Read these off the row that follows.
1) Read off the 2nd largest entry.
2) Read off the second entry from the right.
3) Read off the 3rd entry from the right.
4) Read off the 5th entry from the end.
5) Read off the 5th entry.
6) Read off the fourth entry.
7) Read off the 1st entry from the right.
8) Read off the first entry from the left.
array([ -6,  -7,  54,  -1, -20, -46,   2,  27,  12,  81,   3,  -1, -22,
       -61])
1) 54
2) -22
3) -1
4) 81
5) -20
6) -1
7) -61
8) -6

A =
[[9 4 6 2 3]
 [0 5 3 6 6]
 [5 8 2 3 2]
 [0 5 3 7 6]
 [4 1 7 5 7]
 [9 4 6 2 3]
 [0 5 3 7 6]
 [9 4 6 2 3]
 [0 5 3 7 6]
 [4 1 7 5 7]
 [4 1 7 5 7]
 [4 1 7 5 7]
 [9 4 6 2 3]
 [5 8 2 3 2]
 [5 8 2 3 2]]
Rows and columns are numbered from 1.
Find the entry in the top-right corner.
3
Find the entry at row 1, column 3.
6
The entry in row 3 and column 1 is 5
Find the entry in row 3 and column 2.
8
Find the entry at row 1, column 2.
4
The entry in row 1 and column 1 -> 9
The centre entry: 6
The bottom-left entry: 5
The entry at row 2, column 1: 0
Find the entry just right of the centre entry.
2
The entry at row 2, column 2 -> 5
Find the entry in the bottom-right corner.
2

Questions about the grid below.
1) Which number is the last entry of the smallest entry's row?
2) Which number is the bottom entry of the column that holds the largest entry?
3) Which number is the bottom-right entry?
4) Which number is the bottom-left entry?
5) Which number is the fifth-last entry, reading row by row?
6) Which number is the 2nd smallest entry?
7) Which number is the 1st entry, reading row by row?
8) Which number is the smallest entry in the last column?
[[ 26 -57   3  22   8   9  41 -52 -10]
 [-20 -10  -5 -18  53 -17 -36  22 -13]
 [-30   8   4 -10   2  32  56   0  26]
 [ 20  -1  -8 -22 -21  -8 -13 -23 -12]
 [ -9  13 -28 -24  -2 -56 -27  22 -13]
 [-32  14   3 -13   3  32  60   1  30]
 [-12   3 -12 -31 -10  19 -24  21 -30]
 [-30   7   4 -10   3  32  55   0  26]
 [ 48 -53 -10   2 -13  12  31 -49   3]
 [-18  26  -2 -40   3  31  64  14  19]
 [  8 -20 -10  12   6   9  31 -36 -26]
 [-18  26  -1 -39   3  31  65  13  20]
 [-14  -5  -7 -17 -18  31  19  14  -9]
 [-22  27  -1 -35   2  31  66  11  24]
 [ 49 -52 -13   1 -16  12  29 -48   4]
 [-17   2  -9 -28  22   6 -37  21 -24]]
1) -10
2) -37
3) -24
4) -17
5) 22
6) -56
7) 26
8) -30

M =
1.19	-0.03	1.09	0.61	0.72	-1.04	0.06	0.75	0.22	1.51	0.03
1.09	-0.02	1.01	0.55	0.67	-0.89	0.03	0.71	0.09	1.33	0.02
-0.90	0.06	-0.96	-0.46	-0.45	1.16	-0.11	-0.62	-0.38	-1.51	-0.04
-0.61	0.03	-0.46	-0.31	-0.36	0.64	0.00	-0.30	-0.10	-0.64	-0.02
0.33	0.01	0.23	0.15	0.21	-0.19	0.04	0.13	0.11	0.42	0.02
Rows and columns are numbered from 1.
What is the entry in row 3 and column 1? -0.90
What is the bottom entry of the column that holds the largest entry? 0.42
What is the entry just right of -1.04? 0.06
What is the entry just right of -0.19? 0.04
What is the top-right entry? 0.03
The entry in the bottom-right corner is 0.02
What is the entry at row 1, column 2? -0.03
The entry in row 2 and column 1 is 1.09
The entry directly below 0.09 is -0.38
The entry just right of -0.96 is -0.46
What is the entry directly above the smallest entry? 1.33
The entry in row 3 and column 3 is -0.96
The bottom-left entry -> 0.33
What is the entry in row 1 and column 3? 1.09
The entry in row 1 and column 1: 1.19
What is the entry just left of -0.62? -0.11
The maximum -> 1.51
The smallest entry: -1.51
The entry just right of the smallest entry -> -0.04
The entry just right of 1.01 -> 0.55
What is the centre entry? 1.16
What is the entry at row 3, column 2? 0.06
The entry directly above the centre entry -> -0.89
What is the entry just right of 0.33? 0.01
The entry just left of 0.55 -> 1.01

Questions about the table below. Indices start at 1.
1) What is the bottom-left entry?
2) What is the entry at row 1, column 1?
3) What is the entry at row 3, column 2?
4) What is the entry directly above the largest entry?
5) What is the bottom-right entry?
6) What is the entry at row 2, column 1?
7) What is the entry in the top-right corner?
8) What is the entry at row 1, column 2?
[[ 14   1  -4 -83 -58 -46 -38]
 [ -6  -7  67  -3  10   6 -15]
 [ -3  35   9  43  10  39   5]
 [-18  19  46  13  31  29  40]
 [ 69  28  16  70  69  44  -6]
 [-23  -3 -11  23   0   3 -28]
 [  9  39   4 -17  21  20 -13]
 [  1 -15  -7   2  -3 -19 -33]
 [ 20 -75 -17 -52 -57 -74 -24]]
1) 20
2) 14
3) 35
4) 13
5) -24
6) -6
7) -38
8) 1

x =
[[-49  38 -13  -8  46  21   6  20 -29  10  33 -20   9]
 [ 18 -16  27   1  38   7  -1  -6 -16 -37 -45 -16  14]
 [-20   5  52   1  -4  25   8  22 -30 -16   5   9  17]
 [-45  -4 -53  20   5  36  -4   2 -13  19  23  33 -21]
 [ -8  22  15  -6  31   8   7  23   3 -32  16 -11  -4]
 [-20 -36   1   1  18  -4  -7  23  40  38   4 -35   5]
 [  5  -6  -6   7  19 -22 -34  -3 -23  -3  44 -16  -2]
 [-51   1 -38  -8 -19 -49 -33 -15 -19  19   5   9   7]
 [ -6  17  -1  -8  16 -21 -24   8 -12 -52  11  -9   9]
 [-24  -5  -5 -27   0  17 -29  57  26  -5  -2  33 -20]
 [-24 -17  60  13   4  10   3  -2 -46 -24 -29  31  37]]
Give the entry just left of 52.
Answer: 5
Give the 4th entry, reading row by row.
Answer: -8
The entry in the bottom-left corner: -24
Give the entry just right of 26.
Answer: -5
Give the entry directly below the centre entry.
Answer: -34
Give the smallest entry in the first column.
Answer: -51
Give the centre entry.
Answer: -7
Give the last entry, reading row by row.
Answer: 37
Give the top-left entry.
Answer: -49
Give the entry just left of 36.
Answer: 5
The entry directly above -53 is 52
Give the entry just left of the largest entry.
Answer: -17
Give the entry just left of the smallest entry.
Answer: -4
Give the third entry on the diagonal from the top-right corner.
Answer: 5
Give the 2nd entry from the end, reading row by row.
Answer: 31
The entry just right of 21 -> 6
Give the smallest entry.
Answer: -53
Give the entry just left of the centre entry.
Answer: -4
The entry just right of the smallest entry -> 20
Give the smallest entry in the last row.
Answer: -46
The entry just right of -17 is 60
The top entry of the column that holds the smallest entry is -13
Give the second largest entry.
Answer: 57
The third-last entry, reading row by row is -29
Give the second entry in reading order.
Answer: 38
Give the entry just left of -37.
Answer: -16
The 2nd smallest entry: -52
Give the top-right entry.
Answer: 9
Give the 2nd entry on the main diagonal.
Answer: -16
The entry directly above the largest entry -> -5
